Each row has a class, written after it.
[  22 -327  495 -408  108  -31  389 -214  419  504   53 -320  235  -83
 -351   52 -128  155 -245  -29  -64  -58 -267 -405   23 -207  -77  259
  534 -132  -93  494]	k747
[ 169 -138   29    1  162 -161  153  -82   73  281   78 -148  321 -248
   95   45 -165  142 -145  165 -186 -210 -220   30   10 -227  111 -155
   68  280 -185   27]	k866
[ 157 -215   96 -559  143  111  338 -148  149  464   57 -122  351 -104
 -354  -52   28  183  -99 -152 -172 -194 -347 -220  -62 -171  205   73
  262   23  -68  337]	k796
[  49  285  -96  278   94  -20 -330   52 -254 -280   59  288  -58  173
  180   -2   90  -78  192 -184  153  220   81  389  -40  191  234 -210
 -253   83   73 -285]	k476
[ 154  -57  193  126  111  -32  143  -37   61  183    1 -173   86 -396
    5  135 -103  -27 -214  -58 -183   48 -266  160   13 -138  -95 -174
   -8  122 -206  171]	k476
[ -78    7   -7  238 -215 -141 -445  117 -217 -899   39  264 -250  193
  375  151   21 -101  199   94  318  533  422  245  201  610  -14 -117
 -172 -226 -208 -241]	k297
[-100    1   56   54 -270 -108  137   63  -10 -211 -147   -2 -166   52
   26  -57  176  113 -292  165  128   49  210  -29   48  277 -128  217
   27 -175  172  -49]	k747
[  12   86  -76 -223   61 -141  -42   12 -189 -187  -11  104  175   34
 -151  -28  190   29   55  -36   40   36  -72   82  -38  222  318   68
    2   60   37  134]	k747
[-112  218  -65 -217  184  -95   68  -43   62  411   40  191  238  121
 -539   42  244 -189   96 -528  -55 -149  164 -221 -166 -281 -138   66
  -19   28  502  323]	k796
[  45  -30  -96 -136 -182  151 -138  181 -161   -5  -58   -7 -225  139
   81  -10 -166   47  227   17    5 -173 -102  108   77  220   79 -122
 -117  -35 -339 -147]	k747
[  73 -244  156  -65 -215  192  160   25  126 -102  -89 -162 -196 -118
  158  -23 -189  164   -6  173   18   61  -61 -186   37  180 -167   18
   29  -52 -395  -46]	k747
[ 110  -48   81  -79  124 -270    8  -83  -23  -65  126  -32  296 -286
   40  185  -32  -95 -137   10   21  193  -68  184   57   11  109 -167
   61  -27 -231  251]	k719
[  47  206  -84  399   43   88 -392  109 -111 -164  160  258 -280  178
  -24  113  -94 -324  423 -112  140  373  416   58  -44 -108 -228 -189
 -289  158   55 -104]	k866
[-172 -114  120  -46 -246 -249  101   46  -87 -301  -66   17 -171  185
  282   67  -36  152 -133  302  186  -69   87  115  176  403   20   51
  136 -188 -189 -245]	k471
[  80 -165  198 -171  178 -174  383 -273  319  316  -17 -244  375 -478
  -67  -24  152  179 -612  160  -94 -127 -415 -115  -87 -280  233  148
  334  -29  -49  298]	k471
[ -60  -74   16 -447 -258  362  177  121   14  307 -191 -114 -540  264
 -289  -83 -113   65  197  -30  -46 -414 -210 -293   50   69 -216  183
   95  -80  -97  -62]	k297
[ 253 -311  298  -98  -22  219  293    0  165  286 -118 -444 -102 -625
 -113   90 -125  119 -316   47 -269  -15 -582   81    5  -37  -77 -128
  130  -65 -592  281]	k162
[ 137   -6 -442  188   -7 -328  169   81 -198  -82  -37  -43  253 -302
  381 -125   77   71 -198  445 -127 -298  -74  185   51  -98  424 -129
 -228  226 -133 -155]	k458
[  11   98   -8  132   21   87 -142   70  -31  -50   29  104  -64  -96
 -111  122   24 -179  187 -251   22  197  202   -2  -99  -38 -203 -130
 -210   39    6   99]	k162
[ 110  -10  234  379  -87  196 -165  101  -93   82   32  -20 -538   22
  126  130 -323 -165  220  -40   -9  157  -45  286  112  -23 -270 -253
 -107  109 -353 -192]	k796
[  32 -115  136 -525   10  166  120  -24   39  148  -78 -147    6 -116
 -415  -10   96   75  -25  -86  -64  -32 -377 -138  -62   95  121  165
  267 -135 -173  392]	k719
[ 261    1  -99  494   32  -45   33   -7   29  -80  -12 -111  -58 -614
  385   19 -123  -71 -277  249 -140  129 -173  218  -29 -239   22 -260
 -293  287 -392 -126]	k747
[ 163  349 -427  648  -46 -214  -98  127 -238  -19   16  233  -80 -128
  288    1    2 -268   17  117  -39  -73  480  226   -6 -272 -213 -255
 -564  437  208 -370]	k796
[  26   82   77 -390   49  127  -60  -96  195  319   76   35  174  112
 -517   40   87  -92   18 -282  117  100  217 -331 -144 -108 -207  148
  100  -97  285  366]	k866
[-230  198 -167 -381 -154  107  -33  185 -283 -116 -105  269 -114  645
 -367 -226  360  114  330 -503  113 -132  180  -41  -77  404  134  195
    2 -216  484 -126]	k162
[ -57  -43  102   42 -108 -141   70   29 -127 -385  -34  116  -98  131
  204   12   31  112  -13   44  168  144  158   96   78  381  -16    7
   17  -90  -42 -191]	k719
[ -48  148 -298  -93  -64 -202  457   80 -190  111 -243   22   38  -90
 -158 -233  445  111 -364    3 -186 -433 -141  129  -13   21  112  125
 -110  -36  456  -27]	k458
[ -28  -44  -13 -321  -66  237   86   12  122  269 -115  -45 -233  167
 -226 -148   66  201  -77  -39   21 -267 -247 -167  -97   19  133  135
  139 -139   25  -72]	k866
[  42   17    6  318  -74   94   18  104    1    0  -43  -71 -309 -202
  -11   18   11 -146  -80  132  -75   89   -7   35  -30 -161 -179  -24
  -90   72 -115   -2]	k471
[-158  -81   65 -411 -193   30  408   19   80  143 -226  -99 -224  150
 -258 -151  235  204 -271  -92  -16 -300 -144 -227   26  190  -93  240
  191 -241  218   48]	k297
[-100  129 -263 -185  -70  -24  269  130 -120  119 -200   69  -82  229
 -181 -245  320  163  -47 -130  -94 -406  -63 -122  -52   66  139  151
  -79    4  407 -124]	k476
[ -37  100 -189   89  -92 -117  -50   85 -241 -317  -33  186  -95  210
  233  -60  -19   15  233  255  141  -74  225   51   44  206  143   35
 -147  151   -5 -275]	k458
[ 112   50 -346  286   10  -54  120   34   12  -90 -118  -11   60 -255
  285 -207  184  151 -241  364  -51 -173  -88  -17 -122 -133  354   13
 -192  159   15 -208]	k476
[  80   99  -65 -185   46  115 -217  -27   30  174  141  127  202  210
 -233    9  -28  -59  216 -140  148  100  301 -177 -125  -54  -71    3
  -56   81  158  104]	k866
[ 259  -85   -8  145  152   10  105 -138  184  148   42 -144  179 -500
  163   24  -86   17 -240  159  -60   51 -209  -36  -88 -288  119  -96
    8  123 -315   86]	k719
[ 169   79  -54  457 -132  122  -87   60  -19  -55  -68   -8 -489 -244
  336   41 -191  -55  -75  206   -6   18  -52  216   41  -66 -174 -239
 -276  149 -319 -408]	k866
[ 107  -52 -224   86    9 -244  -67   -8 -103 -336   57   72  488    8
  324 -152  159  231  -71  459  167   44  267    1  -95  167  451   71
  -35  209   43 -128]	k471
[ 193   70   80  320   68   -2  -42  -87   44   73   37  -41  -91 -358
  256  110 -154 -105 -165   74  -32   84 -137  253    0 -195  -69 -242
 -128  183 -299 -154]	k471
[  58  -82  363  268 -186   20 -107  -18   81 -470   44   -5 -197  -43
  307  183 -230  -28  -27  273  293  541  379   48  109  346 -296  -35
  -27  -92 -289  -59]	k476
[ -32  115  -64  -51  275 -419  243 -200  148  169   97   50  619 -249
 -196   54  252 -125 -248 -186  -45    8  175 -209 -101 -336   18   97
   73   86  412  414]	k458
[  38 -139  -92 -317   16    6  372  -36  141  356  -57  -88  119   76
  -49 -132  -35  228  -36   53  -66 -426  -69 -372  -25 -157   32  120
  122   59   38  -20]	k719
[ 299 -187   54   66  -57  -59  341  -52  123  379  -63 -311   87 -404
  199  -25 -213  199 -423  394 -209 -293 -268   37   94 -216  -24  -57
   43  213 -314  -31]	k747
[  60  -99  304  305   87 -254 -171 -112   -3 -545  203   83  294 -254
  305  280  -92  -64   13   77  239  683  319  191   -7  245  -77 -194
  -17   49 -263  122]	k162
[ 167 -183  -22  122   78   75  154  -31  220  399   67 -180   58 -107
   52  -40 -225   62   47  308  -89 -186   11 -319  -47 -417  -18   -6
   34  223 -211    8]	k162
[  88    6  -94  196  123  -60  114  -65  240  145   47 -122   99 -454
 -194   36  164 -255 -215   98  -80  214  100 -249 -137 -480 -101   30
  -87   98  112  433]	k297
[-105  -33  154   50   27   11 -235   20   20 -365  136  143    7  332
  -25   59    1  -49  313  -10  307  488  347 -148  -52  248   45   84
   70 -105    5   92]	k476
[  20    4  524 -122  123  -16  -49 -279  305   26  133    2   48 -149
 -156  265 -121 -164 -115 -347  230  504   11  -46  -16   20 -260  -14
  208 -223 -144  325]	k747
[ -84 -137  -33   35  -43 -164  290  -20  157  228  -38  -82  -63  206
   88 -114  -24  176 -110  381   47 -341   71 -284   53 -194   50  215
  177   53  145 -125]	k297
[ -11  134   70 -246  277 -457   90 -238   -1  -21  181  217  594   44
 -224   73  265  -43 -131 -345  162  180  226  -48  -52   17   85   21
  118   23  462  297]	k866
[ -39 -152  -78 -211  109 -516  433 -218  183   80   16 -158  683 -249
  165  -31  142  242 -422  424   11 -292  -39 -199  -15 -117  322  177
  269   37   57  157]	k471
[   6  272   -2  -16 -138  152 -256  183 -289  -15  -45  208 -293  353
 -205  -16   95  -93  146 -402   81   69  150  320   28  289 -119  -63
 -199  -71  222 -141]	k747
[ 131   99   67   86  -52   72 -138   27  -40   31   73   66  -48   14
  -26   93 -106 -107   83  -78  113  200  273   98  -13   22 -236 -120
 -133   57  -51  -11]	k162
[-194 -153  325 -122  -46 -193  304 -105  241   -2  -47  -82  -80   -2
 -300   19  231   26 -357   16  134  219   58 -242  -19   66 -121  295
  346 -288  170  345]	k796
[ 179  122   -3   16  -18   37   22   16  -46  327    3  -27  -71  -62
  -76   26  -60  -88 -132  -53  -55 -138    2  151   33 -146 -168 -134
 -110  139   56   -9]	k297
[ 131  210 -253 -274  194   68  108  -40   -4  501  -92  -61  270 -224
 -442 -188  429    3 -286 -330 -204 -305 -449  119 -219 -252  413   -1
  -33  -12  297  247]	k297
[ -38  124  -31  -85  -29 -101  225    2  -68  167  -90   98 -122   57
 -170  -49  165  -32 -127 -259  -55 -191   18   -3   18   -9 -145   -3
  -69   23  258  -44]	k796
[ 131 -190  119 -156 -177  142  398  -13  215  374 -205 -332 -158 -396
 -244  -69   80  109 -501   92 -178 -169 -259 -173  -13  -95 -169  158
  125 -120 -117  238]	k796
[  23 -156  272   89 -192 -121  169  -36  101  -69   10 -165 -211 -288
  200  254 -265  -81 -224  180   64  163   55   52  176  100 -378 -135
   47 -146 -456   18]	k162
[  98   61 -148  156  -20  -94 -248   45 -171 -294   86  163  156  145
  173  -39   48   81   78  223  182  191  311  150  -44  216  207  -55
 -154  147   69 -199]	k866
[ -33  114 -236 -144   18 -161  -16   -9  -58   60   48  216  341  338
  -94 -143  194   94   95   -8  189 -121  396 -162 -120   26  193  156
  -38   83  414  -36]	k796
[-131  -47  272  368 -131 -111 -114    1   60 -492   76  139 -279  114
  142  148  -32 -138   84  135  311  567  465  -50   43  229 -258   61
   30 -127  -64  -33]	k796
[ 145 -364   67 -147   -3  192   83  -26  263   62  -10 -271  148 -333
  -13   -9 -144  211  -36  273  -72   68 -193 -300 -127  -72   69   31
  144   50 -428  254]	k866
[-100  -23   -6  -95   94  -90   59   13   36   83   64   68  100  283
 -147  -66   74   62  121   19  111  -32  124 -187  -71  -72  121  167
  167  -13  192   79]	k719
[-286  -40  -81 -397 -140 -216  216   81 -128 -259 -164   98  -32  450
 -106 -162  301  303  -35  194  176 -286   66 -190   10  440  303  389
  258 -198  298  -92]	k719
[ 310   67  -25  184   63  -40  160  -39   16  422   11 -161  111 -552
  -32   70  -45 -142 -403   82 -255 -116 -151  189  -11 -420 -198 -189
 -147  293  -90  140]	k471
[-220   79 -220 -314  -69 -156   23   28  -64 -211  -76  200   32  385
 -214 -134  288  118  156   94  193 -143  244 -324  -87  222  191  310
   84  -60  367   -7]	k866
[  42 -214  234 -175  -54   19  172  -98  107  -68   -4  -71   51  -69
   36   20  -74  135  -38  -27   79  143  -33 -116    5  192   -5   18
  135  -65 -236   80]	k796
[ 160 -111  -42  -65  -54    6   18   89  -77  -36  -20 -141    4 -302
   93   56  -84    4  -74  134  -68    0 -214  185   30   78  129 -172
  -50  -22 -406   86]	k719
[ 112 -202   94 -519   49  146  110  -82  107  355   36 -114  362  133
 -288 -111   15  283  -20  -17   23 -124 -147 -181 -100   63  282  168
  272  -29  -57  233]	k796
